The symbols move the points like this.
o: Kof->Pef, Nar->Sol, Lek->Lol, Tuv->Fur, Tef->Kib, Gel->Sop, Sof->Rep, Fur->Lag, Nuv->Pib, Kam->Sot, Zug->Dos, Pef->Zum, Zuk->Kol, Lok->Gul, Kol->Big, Nog->Keb, Dar->Duf, Nal->Mag, Nop->Seg, Lag->Foz, Til->Fil, Bav->Koz, Gul->Duk, Bar->Vev, Kib->Nom, Duk->Sof, Big->Raf, Val->Lek, Fis->Til, Keb->Rut, Rap->Pak, Lak->Val, Zum->Nop, Vev->Bul, Soz->Kof, Sol->Lak, Rep->Kam, Bul->Dar, Seg->Pom, Pom->Mam, Suv->Lun, Bal->Sem, Sop->Bav, Pib->Nog, Niv->Bar, Nom->Suv, Duf->Nar, Sem->Soz, Lun->Fis, Bur->Tef, Foz->Bur, Mag->Niv, Pak->Zuk, Sot->Gel, Nad->Rap, Fil->Zug, Rut->Nal, Dos->Nad, Koz->Tuv, Mam->Nuv, Lol->Lok, Raf->Bal
x: Kof->Kib, Nar->Pef, Lek->Pom, Tuv->Dar, Tef->Val, Gel->Niv, Sof->Keb, Fur->Duf, Nuv->Zug, Kam->Nal, Zug->Kam, Pef->Nom, Zuk->Koz, Lok->Nuv, Kol->Tuv, Nog->Nad, Dar->Soz, Nal->Zuk, Nop->Lun, Lag->Nar, Til->Sof, Bav->Vev, Gul->Pib, Bar->Raf, Kib->Lek, Duk->Nog, Big->Fur, Val->Seg, Fis->Duk, Keb->Rap, Rap->Sop, Lak->Nop, Zum->Suv, Vev->Bal, Soz->Tef, Sol->Zum, Rep->Rut, Bul->Sem, Seg->Fis, Pom->Til, Suv->Lok, Bal->Foz, Sop->Bar, Pib->Dos, Niv->Big, Nom->Lol, Duf->Kof, Sem->Bur, Lun->Gul, Bur->Lak, Foz->Sol, Mag->Kol, Pak->Bav, Sot->Mag, Nad->Gel, Fil->Rep, Rut->Pak, Dos->Sot, Koz->Bul, Mam->Fil, Lol->Mam, Raf->Lag
v: Kof->Foz, Nar->Sem, Lek->Zum, Tuv->Bar, Tef->Nar, Gel->Rut, Sof->Nuv, Fur->Vev, Nuv->Fis, Kam->Nog, Zug->Duk, Pef->Bur, Zuk->Gel, Lok->Seg, Kol->Sop, Nog->Fil, Dar->Raf, Nal->Nad, Nop->Kib, Lag->Bul, Til->Lok, Bav->Mag, Gul->Pom, Bar->Zuk, Kib->Sol, Duk->Mam, Big->Bav, Val->Pef, Fis->Lol, Keb->Zug, Rap->Kam, Lak->Kof, Zum->Tef, Vev->Kol, Soz->Lag, Sol->Soz, Rep->Pib, Bul->Big, Seg->Nom, Pom->Suv, Suv->Val, Bal->Tuv, Sop->Nal, Pib->Til, Niv->Pak, Nom->Lak, Duf->Bal, Sem->Fur, Lun->Lek, Bur->Duf, Foz->Dar, Mag->Rap, Pak->Sot, Sot->Keb, Nad->Rep, Fil->Gul, Rut->Dos, Dos->Sof, Koz->Niv, Mam->Lun, Lol->Nop, Raf->Koz
z: Kof->Nar, Nar->Foz, Lek->Nom, Tuv->Big, Tef->Kof, Gel->Rap, Sof->Fil, Fur->Raf, Nuv->Gul, Kam->Dos, Zug->Pib, Pef->Sol, Zuk->Mag, Lok->Lun, Kol->Niv, Nog->Sof, Dar->Fur, Nal->Sot, Nop->Val, Lag->Bal, Til->Mam, Bav->Zuk, Gul->Fis, Bar->Bav, Kib->Pef, Duk->Til, Big->Bar, Val->Kib, Fis->Pom, Keb->Rep, Rap->Rut, Lak->Tef, Zum->Lak, Vev->Koz, Soz->Duf, Sol->Bur, Rep->Zug, Bul->Tuv, Seg->Lek, Pom->Lol, Suv->Nop, Bal->Bul, Sop->Pak, Pib->Duk, Niv->Sop, Nom->Zum, Duf->Lag, Sem->Dar, Lun->Seg, Bur->Soz, Foz->Sem, Mag->Gel, Pak->Nal, Sot->Nad, Nad->Keb, Fil->Nuv, Rut->Kam, Dos->Nog, Koz->Kol, Mam->Lok, Lol->Suv, Raf->Vev
c: Kof->Bur, Nar->Soz, Lek->Nop, Tuv->Vev, Tef->Sol, Gel->Nal, Sof->Pib, Fur->Bul, Nuv->Til, Kam->Keb, Zug->Sof, Pef->Tef, Zuk->Sop, Lok->Pom, Kol->Bav, Nog->Zug, Dar->Bal, Nal->Rap, Nop->Nom, Lag->Dar, Til->Gul, Bav->Niv, Gul->Mam, Bar->Kol, Kib->Lak, Duk->Nuv, Big->Koz, Val->Zum, Fis->Lok, Keb->Dos, Rap->Sot, Lak->Pef, Zum->Kib, Vev->Big, Soz->Foz, Sol->Kof, Rep->Nog, Bul->Raf, Seg->Suv, Pom->Lun, Suv->Lek, Bal->Fur, Sop->Mag, Pib->Fil, Niv->Zuk, Nom->Val, Duf->Sem, Sem->Lag, Lun->Lol, Bur->Nar, Foz->Duf, Mag->Pak, Pak->Gel, Sot->Rut, Nad->Kam, Fil->Duk, Rut->Nad, Dos->Rep, Koz->Bar, Mam->Fis, Lol->Seg, Raf->Tuv
p: Kof->Sol, Nar->Bur, Lek->Suv, Tuv->Raf, Tef->Pef, Gel->Pak, Sof->Zug, Fur->Bal, Nuv->Duk, Kam->Nad, Zug->Nog, Pef->Lak, Zuk->Niv, Lok->Fis, Kol->Bar, Nog->Rep, Dar->Lag, Nal->Gel, Nop->Lek, Lag->Sem, Til->Nuv, Bav->Kol, Gul->Til, Bar->Koz, Kib->Zum, Duk->Fil, Big->Vev, Val->Nom, Fis->Mam, Keb->Kam, Rap->Nal, Lak->Kib, Zum->Val, Vev->Tuv, Soz->Nar, Sol->Tef, Rep->Dos, Bul->Fur, Seg->Lol, Pom->Lok, Suv->Seg, Bal->Dar, Sop->Zuk, Pib->Sof, Niv->Bav, Nom->Nop, Duf->Foz, Sem->Duf, Lun->Pom, Bur->Kof, Foz->Soz, Mag->Sop, Pak->Mag, Sot->Rap, Nad->Rut, Fil->Pib, Rut->Sot, Dos->Keb, Koz->Big, Mam->Gul, Lol->Lun, Raf->Bul

The rows follow the links: the fewer symbols apart two points are, the more alike their rows tend to be.

Each row is also shifted at random along 5 hidden directions that mean nothing.

Name the point of each row.
-24 -18 17 7 10 -3 -28 29 0 19 13 -6 -46 -7 -24 -23 22 5 4 -38 20 0 -14 -14 5 24 -17 11 -18 -4 -19 26 -3 -23 -2 8 17 8 9 8 -20 15 52 5 20 2 -7 -9 -3 -20 2 -3 -26 15 -> Gul
-53 -7 -14 32 -35 17 -3 15 -3 1 -19 25 0 13 -20 44 -12 -20 -20 38 -29 25 -9 -26 -35 22 -5 -9 -6 -24 37 8 -5 19 -11 16 -7 11 15 -6 -22 1 -34 -19 17 -29 27 -17 11 16 24 3 -4 -44 -> Nom
-74 16 -48 18 40 13 31 -25 -9 -6 1 13 47 7 22 21 -33 -7 -3 33 -43 0 -1 2 -21 -18 -3 -5 22 -14 33 -20 -6 29 -33 -4 -17 -6 2 5 16 -10 -36 -3 -16 -16 13 -2 -5 2 3 15 30 -1 -> Lag
1 4 -3 -5 49 -6 5 -10 26 -19 -11 -25 -2 -22 16 -13 -9 18 14 15 -11 8 22 11 36 -23 6 14 15 14 -3 -2 -2 26 -7 -17 4 7 -21 -20 0 7 -16 17 -16 24 -20 14 -7 10 7 -14 0 -19 -> Gel
15 -18 -12 24 40 25 -24 29 10 -9 -8 2 -30 -6 -25 19 -3 -2 -2 20 -4 2 13 -21 -1 24 -11 18 -14 -21 9 26 -25 23 -27 13 10 23 11 -9 24 22 -47 -14 31 -8 13 -12 15 13 27 11 -12 -11 -> Fis
-65 6 16 -27 25 -20 1 -12 12 -3 9 -27 -5 -18 16 -39 10 19 18 -27 17 -9 9 22 37 -22 7 8 8 26 -30 -5 9 -11 13 -17 9 -8 -20 -4 0 -1 37 24 -19 32 -27 17 -13 -11 -16 -15 -2 21 -> Pak
28 16 1 -9 3 -14 27 -25 10 -9 -18 -5 34 -6 26 -7 -12 9 3 22 -13 16 12 14 10 -27 9 -4 23 16 9 -22 4 19 8 -13 -10 -7 -19 -10 -17 -12 -13 15 -28 9 -9 16 -13 14 -2 -15 9 -41 -> Bar
16 -16 -2 2 12 6 -27 17 22 -13 13 -26 -42 -19 -12 7 4 6 12 -6 -11 -9 3 -3 30 9 6 12 -12 0 -18 25 7 -1 -5 -7 14 14 -1 -15 5 19 6 0 13 18 -10 -6 15 -11 7 -7 -9 36 -> Zug
-18 -2 -3 5 -47 13 0 6 -20 8 5 26 8 24 -14 24 1 -20 -15 2 6 -8 -15 -11 -33 19 -2 -15 -12 -15 10 -1 1 -13 4 18 -8 -4 22 14 11 -7 -10 -22 16 -24 24 -14 10 -1 -3 18 6 13 -> Kib
-5 19 8 -22 -49 -8 26 -25 -17 -2 -5 15 41 17 20 4 -4 -7 -7 4 14 -11 1 19 -12 -15 15 -20 9 10 1 -28 12 -10 24 -2 -15 -20 -2 8 14 -22 -9 -7 -18 -4 5 9 -1 10 -22 4 18 3 -> Bal
-5 -16 2 3 6 13 -31 21 20 -18 9 -23 -43 -16 -17 15 5 3 8 0 0 -14 8 -5 29 15 7 11 -19 -2 -18 27 2 0 -2 -3 13 18 4 -17 21 20 -15 -8 21 15 -5 -8 22 -2 8 -2 -6 36 -> Pib
31 20 6 -19 -62 -7 26 -27 -6 -15 -13 6 41 12 24 18 -10 -6 -6 21 -4 0 4 17 -5 -18 25 -23 10 13 6 -29 18 1 28 -9 -18 -16 -9 -4 4 -22 -22 -8 -22 -1 3 8 4 17 -16 -5 22 -8 -> Raf
-23 -10 5 7 59 -8 -16 13 25 -3 -2 -25 -34 -28 -4 -24 5 19 12 -6 -7 15 9 -6 32 -4 -10 22 1 5 -10 18 -8 13 -14 -9 16 15 -12 -13 -21 19 19 21 1 20 -20 6 -9 -4 14 -18 -20 -18 -> Dos
74 1 23 -23 -21 -15 -7 -4 18 -14 0 -26 -17 -15 8 -13 9 13 12 -12 11 -6 10 18 38 -11 19 2 -2 23 -27 0 18 -9 26 -16 6 -1 -15 -15 -5 2 16 9 -10 27 -21 12 4 -1 -12 -19 -3 15 -> Rap
62 17 -20 -15 -46 -6 25 -32 -12 -8 19 -4 34 8 26 20 -14 -7 3 -3 -25 -20 -13 22 -1 -21 24 -22 9 8 -1 -24 31 -14 12 -14 -16 -21 -2 5 7 -19 15 -4 -24 2 -2 1 4 -16 -27 1 31 56 -> Tuv
-23 -21 9 8 -20 2 -30 26 11 1 7 -15 -46 -9 -23 9 12 -1 2 -10 -3 5 -9 -13 13 21 0 6 -20 -3 -13 26 8 -10 5 4 14 13 6 -10 -18 16 22 -3 19 5 -4 -10 13 -10 8 -11 -19 16 -> Nuv
25 -13 -2 17 23 5 -14 21 -22 31 18 16 -19 9 -23 -17 14 -8 -6 -36 14 -3 -23 -18 -27 25 -29 7 -12 -19 -1 16 -13 -23 -19 20 8 1 19 26 -7 8 44 2 22 -19 9 -14 -8 -24 4 16 -16 16 -> Suv
22 2 1 -3 41 -11 1 -7 23 -11 -6 -25 -7 -23 13 -19 -3 18 12 6 -10 10 15 11 34 -19 5 11 13 16 -9 1 1 16 -3 -17 7 5 -21 -18 -13 6 3 19 -14 23 -22 12 -9 4 3 -18 -5 -16 -> Nal
45 -11 33 -17 -32 -3 -28 17 22 -19 -9 -22 -37 -14 -12 -2 16 10 8 -1 24 -4 18 4 35 7 16 6 -15 14 -28 15 7 -5 26 -5 13 11 -8 -21 5 12 -9 -4 9 26 -11 5 16 12 0 -15 -14 2 -> Rep
79 16 -24 6 28 2 30 -22 -25 16 6 23 45 14 16 -8 -12 -5 -5 -2 -6 -2 -9 4 -31 -13 -12 -6 17 -8 19 -22 -8 1 -17 4 -14 -17 5 24 7 -15 3 3 -15 -18 9 2 -18 -8 -9 19 19 1 -> Sem
27 8 -26 13 -77 7 19 -14 -20 2 4 23 31 25 3 52 -19 -27 -17 24 -43 5 -27 -7 -42 5 12 -30 1 -17 30 -13 21 -3 5 5 -22 -12 14 7 -19 -18 -5 -21 -6 -30 23 -15 11 -5 -6 8 21 12 -> Bur
24 -16 25 -2 5 -4 -27 21 18 -1 -5 -16 -42 -16 -16 -16 18 10 7 -13 16 6 6 -7 25 13 -2 14 -13 6 -21 20 -2 -5 8 1 17 13 -5 -13 -13 17 16 6 13 16 -12 1 2 1 8 -14 -24 -12 -> Sof

Start, symbols taken left to right, then the point you end at.
Answer with the point's name.
-64 19 0 -9 34 -15 32 -22 -23 23 0 18 42 11 21 -37 0 5 -1 -18 18 3 -4 10 -21 -19 -17 -2 21 6 8 -26 -9 -7 -5 1 -10 -18 -5 24 -6 -16 25 17 -21 -10 -4 10 -29 -5 -11 9 7 -21
v v v -> Niv
42 -14 22 -9 27 -1 -26 20 18 -6 1 -21 -39 -17 -11 -23 16 14 13 -15 26 -8 14 0 33 5 -3 19 -11 9 -26 19 -8 -4 4 0 16 12 -6 -10 12 18 5 6 14 22 -15 5 4 3 6 -7 -17 6
z v z z -> Fis
99 -16 7 23 23 14 -20 31 5 5 -20 12 -27 0 -28 6 4 -3 -11 17 7 20 8 -26 -12 25 -20 14 -11 -17 15 21 -25 18 -17 16 8 22 10 -5 -4 14 -30 -8 27 -13 14 -9 6 19 29 4 -22 -51
x p -> Duk
86 12 -7 -2 25 -15 17 -19 16 -9 -11 -15 17 -17 21 -9 -11 14 9 17 -24 19 10 11 20 -26 7 3 22 13 6 -11 7 20 -1 -17 -3 -1 -21 -13 -24 -4 0 19 -26 15 -16 14 -13 5 1 -18 4 -29
o z o v -> Zuk
44 -4 28 -25 10 -3 -16 6 22 -23 -8 -24 -24 -17 1 -17 13 16 14 -5 32 -15 28 14 42 -6 14 12 -7 20 -32 8 -3 2 18 -11 12 8 -14 -18 28 10 -19 3 4 31 -16 12 11 16 -2 -10 -6 6
p p c o -> Nal
-10 -2 3 -9 87 7 -10 5 30 -27 -13 -26 -13 -26 8 -21 -2 24 17 14 17 -8 43 11 46 -15 0 28 7 11 -16 9 -24 31 -14 -12 11 16 -17 -20 45 18 -50 9 4 30 -16 16 3 25 15 -2 -1 -16
o x -> Zuk
-73 10 12 -27 -28 -13 5 -19 14 -23 1 -27 4 -13 21 0 2 11 14 1 4 -13 13 26 37 -22 29 -7 5 25 -24 -12 23 -5 26 -22 -1 -7 -18 -16 10 -5 -1 3 -19 28 -18 15 6 3 -20 -16 12 27
x x -> Raf
-23 -10 22 -18 -83 -4 -25 5 27 -34 2 -34 -38 -14 -6 32 8 3 8 6 -4 -13 7 10 43 4 39 -9 -20 17 -28 13 33 -10 38 -15 6 7 -7 -31 0 6 -6 -13 5 27 -12 -1 31 5 -9 -22 1 42
x v x v -> Nad
-65 -14 12 6 -25 18 -24 26 0 -2 -5 8 -28 7 -26 17 9 -9 -8 2 17 -7 2 -15 -7 27 -2 3 -23 -12 -2 20 -8 -4 3 15 6 13 15 -3 16 12 -24 -21 30 -8 16 -12 18 11 12 8 -10 0
x o x -> Nog
16 20 15 -31 -13 -14 25 -25 -23 11 5 14 41 17 22 -28 7 1 1 -24 39 -21 2 22 -9 -18 3 -10 10 16 -12 -30 2 -21 20 -2 -10 -22 -5 20 21 -22 13 3 -19 0 -2 13 -13 1 -27 10 14 12
v x v -> Tuv
21 15 -10 0 50 -5 26 -16 -33 29 9 26 39 17 11 -36 -2 -1 -4 -23 20 -3 -10 3 -32 -9 -28 1 17 -5 11 -21 -18 -10 -18 8 -9 -18 5 35 7 -14 24 13 -11 -19 6 3 -29 -10 -9 21 7 -7
z p z -> Lag
-35 6 8 -12 14 -19 9 -14 19 -12 -10 -23 4 -18 18 -17 -2 17 11 5 -10 13 11 14 30 -25 11 3 16 21 -8 -9 9 11 10 -18 2 -1 -22 -16 -22 -1 10 20 -22 23 -23 17 -10 4 -4 -22 -1 -21
p x -> Bar
2 16 -6 -13 19 -13 24 -26 0 -4 1 -7 32 -3 27 -16 -9 10 7 1 -5 -2 6 19 10 -28 7 -3 20 15 -1 -23 5 3 3 -14 -8 -12 -15 1 1 -10 6 15 -26 11 -12 13 -14 -2 -14 -4 16 2
o z -> Big
6 20 2 -13 30 -20 30 -27 -21 23 6 11 39 7 23 -44 2 8 4 -26 13 3 -7 14 -13 -22 -13 -3 22 10 -1 -28 -3 -13 0 -4 -8 -22 -9 25 -13 -18 43 23 -28 -2 -10 13 -32 -13 -16 2 5 -10
o c -> Bal
-56 13 10 -13 -47 -15 16 -21 22 -24 -27 -16 19 -12 22 15 -11 7 2 38 -23 22 15 13 22 -24 29 -12 15 22 5 -17 21 22 28 -20 -10 -2 -23 -29 -28 -11 -25 6 -27 18 -12 17 2 23 -2 -29 6 -44
v c x p -> Bav
-87 13 -11 -11 -8 -12 17 -25 15 -20 1 -20 19 -12 26 8 -15 8 10 15 -28 2 5 18 23 -27 20 -7 15 17 -1 -17 20 10 9 -21 -7 -8 -19 -15 -8 -8 -3 9 -27 17 -14 11 0 -1 -10 -15 17 9
o x z -> Tuv
-66 3 -5 15 18 9 10 5 -19 18 -12 31 21 19 -8 -3 -4 -9 -16 8 7 12 -4 -15 -39 10 -21 1 6 -17 25 -6 -22 9 -16 18 -7 -2 11 17 0 -5 -16 -4 7 -28 20 -6 -10 11 11 15 -4 -42
c c -> Sol
50 15 -3 -5 26 4 24 -13 -26 15 -5 32 42 21 8 -17 -2 -6 -10 -1 28 -8 5 4 -32 -4 -16 -2 10 -5 15 -21 -24 2 -9 14 -12 -12 7 25 30 -12 -24 -4 -3 -20 17 4 -13 13 -2 24 9 -22
p x x z -> Zum
55 1 27 -14 -50 5 1 6 -29 17 -6 33 12 32 -13 -3 16 -16 -16 -14 54 -17 -2 -2 -34 21 -7 -11 -14 -6 -3 -8 -11 -22 20 23 -5 -9 18 22 28 -13 -13 -20 16 -21 21 -5 4 14 -9 21 -2 -4
p p p p -> Nom
